Below are the code and all the weights of a small trained network. Each question names an input and a target symbol and asks about switching units off, where a switched-off unit gives its printed mean instead of its output.

import numpy as np


def w(rows, s, z=0):
    codes = np.array(rows[::2]) - 128.0
    scale = np.full(codes.shape[1], s)
    scale[-1] = z or s
    return codes * scale


def norm(h):
    return h / np.sqrt((h * h).mean(-1, keepdims=True) + 1e-5)


def f(y):
    return y / 2 * (1 + np.tanh(0.7978845608 * (y + 0.044715 * y**3)))


def softmax(a):
    e = np.exp(a - a.max(-1, keepdims=True))
    return e / e.sum(-1, keepdims=True)


def log_softmax(a):
    a = a - a.max(-1, keepdims=True)
    return a - np.log(np.exp(a).sum(-1, keepdims=True))


def net(x, mask):
    ids = ['ΛΨαβγδεημστω'.index(c) for c in x.split()]
    T = len(ids)
    res = E[ids] + P[:T]
    r = norm(res)
    for j in range(2):
        rows = slice(2 * j, 2 * j + 2)
        q, k, v = (r @ M[0][rows].T for M in (Q, K, V))
        z = softmax(np.where(np.tri(T) > 0, q @ k.T / 2**0.5, -1e9)) @ v
        o = O[0][rows]
        res = res + np.where(mask[j], z, o[:, -1]) @ o[:, :-1]
    y = f(norm(res) @ A[0][:, :-1].T + A[0][:, -1])
    res = res + np.where(mask[2:10], y, B[0][:, -1]) @ B[0][:, :-1]
    return log_softmax(norm(res)[-1] @ U[:, :-1].T + U[:, -1])


Q, K, V, O, A, B = {}, {}, {}, {}, {}, {}
E = w([
[18,100,117,253],'Λ',
[115,126,123,152],'Ψ',
[49,162,93,184],'α',
[174,106,124,138],'β',
[131,79,146,156],'γ',
[121,213,66,95],'δ',
[87,124,141,174],'ε',
[48,83,152,175],'η',
[98,91,145,173],'μ',
[134,93,121,213],'σ',
[91,145,108,147],'τ',
[118,195,119,116],'ω',
],0.0021)
P = w([
[126,118,154,77],'0',
[147,133,92,168],'1',
[85,61,203,144],'2',
[71,173,1,92],'3',
[146,157,111,168],'4',
[92,49,208,145],'5',
[94,154,56,88],'6',
[144,179,134,167],'7',
],0.0052)
Q[0] = w([
[69,109,94,81],'h0',
[12,104,117,176],'h0',
[163,47,236,78],'h1',
[211,205,2,126],'h1',
],0.02)
K[0] = w([
[157,177,171,177],'h0',
[142,181,73,254],'h0',
[143,71,44,55],'h1',
[197,247,125,188],'h1',
],0.019)
V[0] = w([
[124,137,181,154],'h0',
[117,124,174,110],'h0',
[252,81,172,145],'h1',
[182,191,93,39],'h1',
],0.013)
O[0] = w([
[91,165,96,137,100],'h0',
[139,196,139,81,15],'h0',
[61,157,255,254,146],'h1',
[93,50,75,218,2],'h1',
],0.0076,0.005)
A[0] = w([
[125,104,166,191,5],'n0',
[152,187,115,108,6],'n1',
[124,68,153,140,57],'n2',
[185,82,144,81,156],'n3',
[52,123,121,127,112],'n4',
[133,145,118,207,8],'n5',
[163,161,74,190,226],'n6',
[247,157,142,224,30],'n7',
],0.011,0.0024)
B[0] = w([
[66,180,85,86,212],'n0',
[141,46,98,133,184],'n1',
[209,157,135,88,175],'n2',
[112,143,129,190,254],'n3',
[221,132,137,152,166],'n4',
[137,117,5,106,121],'n5',
[117,171,190,141,145],'n6',
[230,100,43,121,213],'n7',
],0.018,0.0023)
U = w([
[119,132,158,244,145],'Λ',
[170,241,126,13,111],'Ψ',
[88,67,244,67,252],'α',
[84,15,64,69,133],'β',
[96,223,47,152,79],'γ',
[156,134,81,52,149],'δ',
[250,134,202,141,130],'ε',
[153,116,6,111,52],'η',
[106,191,213,145,158],'μ',
[151,7,108,206,75],'σ',
[60,220,159,145,110],'τ',
[6,112,59,197,123],'ω',
],0.011,0.0021)

Each question gives the input, a string of symbols that net reads in full, and the target symbol t.
The units are the heads (2 rows each of Q, K, V and O) and the neurons (one row each of A and B). Each row of codes is followed by its name. A weight is (code - 128) times the scale printed after its matrix; where a second scale follows, it is the last column's (O, A, B and U).
mask holds one flag per unit, heads first, then neurons. A switched-off unit (its flag False) gives its mean, the last column of its rows in O or B, instead of its output. The means were averaged over made-up inputs and are rounded, as every weight is.
A unit's drop is (log p(t) with every unit on - log p(t) with that unit switched off) / (log p(t) with every unit on - log p(t) with every unit switched off).
The circuit of an input: a set's keep is (log p(t) with only the set's units on - log p(t) with every unit switched off) / (log p(t) with every unit on - log p(t) with every unit switched off). Starting from all 10 units, units are removed one at a time, each time the one whose removal leaves the highest keep (on an exact tie, the one counted first), for as long as the keep stays at least 0.8.
units of the circuit, in order: the units of the circuit, biggest drop first
unit that matters most: the unit with the biggest drop
k most important neurons: the k neurons with the biggest drops, biggest first
heads that matter: for each layer, one digit per head in row order, 1 if its drop is at least 0.15 and else 0, layers parted by /
input ε ε α ω, target β: unit that matters most	h1
input γ Ψ ε ω, target ε: heads that matter	10
input ε Ψ μ σ γ, target Ψ: units of the circuit, in order	[h1, n0, n7, n3]
input μ μ μ μ δ μ, target Ψ: units of the circuit, in order	[n2, n0]
input β τ μ μ ε ε δ, target β: units of the circuit, in order	[n1, n7]
input μ σ τ τ μ τ ε, target α: 3 most important neurons	[n7, n1, n0]
input μ ω μ α, target Λ: heads that matter	01
input μ α μ δ η ε, target Ψ: heads that matter	00
input Λ σ Ψ η β, target γ: units of the circuit, in order	[h1, n5, n0, h0]
input μ α μ η μ δ, target Ψ: units of the circuit, in order	[n0, n2, h1]
input σ τ η μ, target ω: heads that matter	11
input Ψ τ ε, target η: units of the circuit, in order	[h1, n2, n0]
input σ ε η Ψ μ μ β Λ, target β: heads that matter	01
input Ψ μ μ δ, target α: heads that matter	01
input μ γ τ, target Ψ: units of the circuit, in order	[n2, n0]
input ε Ψ μ μ ε β τ ω, target μ: units of the circuit, in order	[n6, h1, h0, n7]
input η μ ε ε ω τ Ψ, target Λ: units of the circuit, in order	[h1, n6, n0, n7]
input μ ε μ Ψ, target β: most important neuron	[n1]
input μ μ τ μ Ψ γ, target Ψ: heads that matter	00
input μ τ ε, target Ψ: most important neuron	[n2]
input β Ψ μ μ, target ε: heads that matter	00
input μ μ μ β τ, target Λ: heads that matter	11
input μ ε μ η, target β: heads that matter	01
input γ β τ α Ψ, target η: heads that matter	00
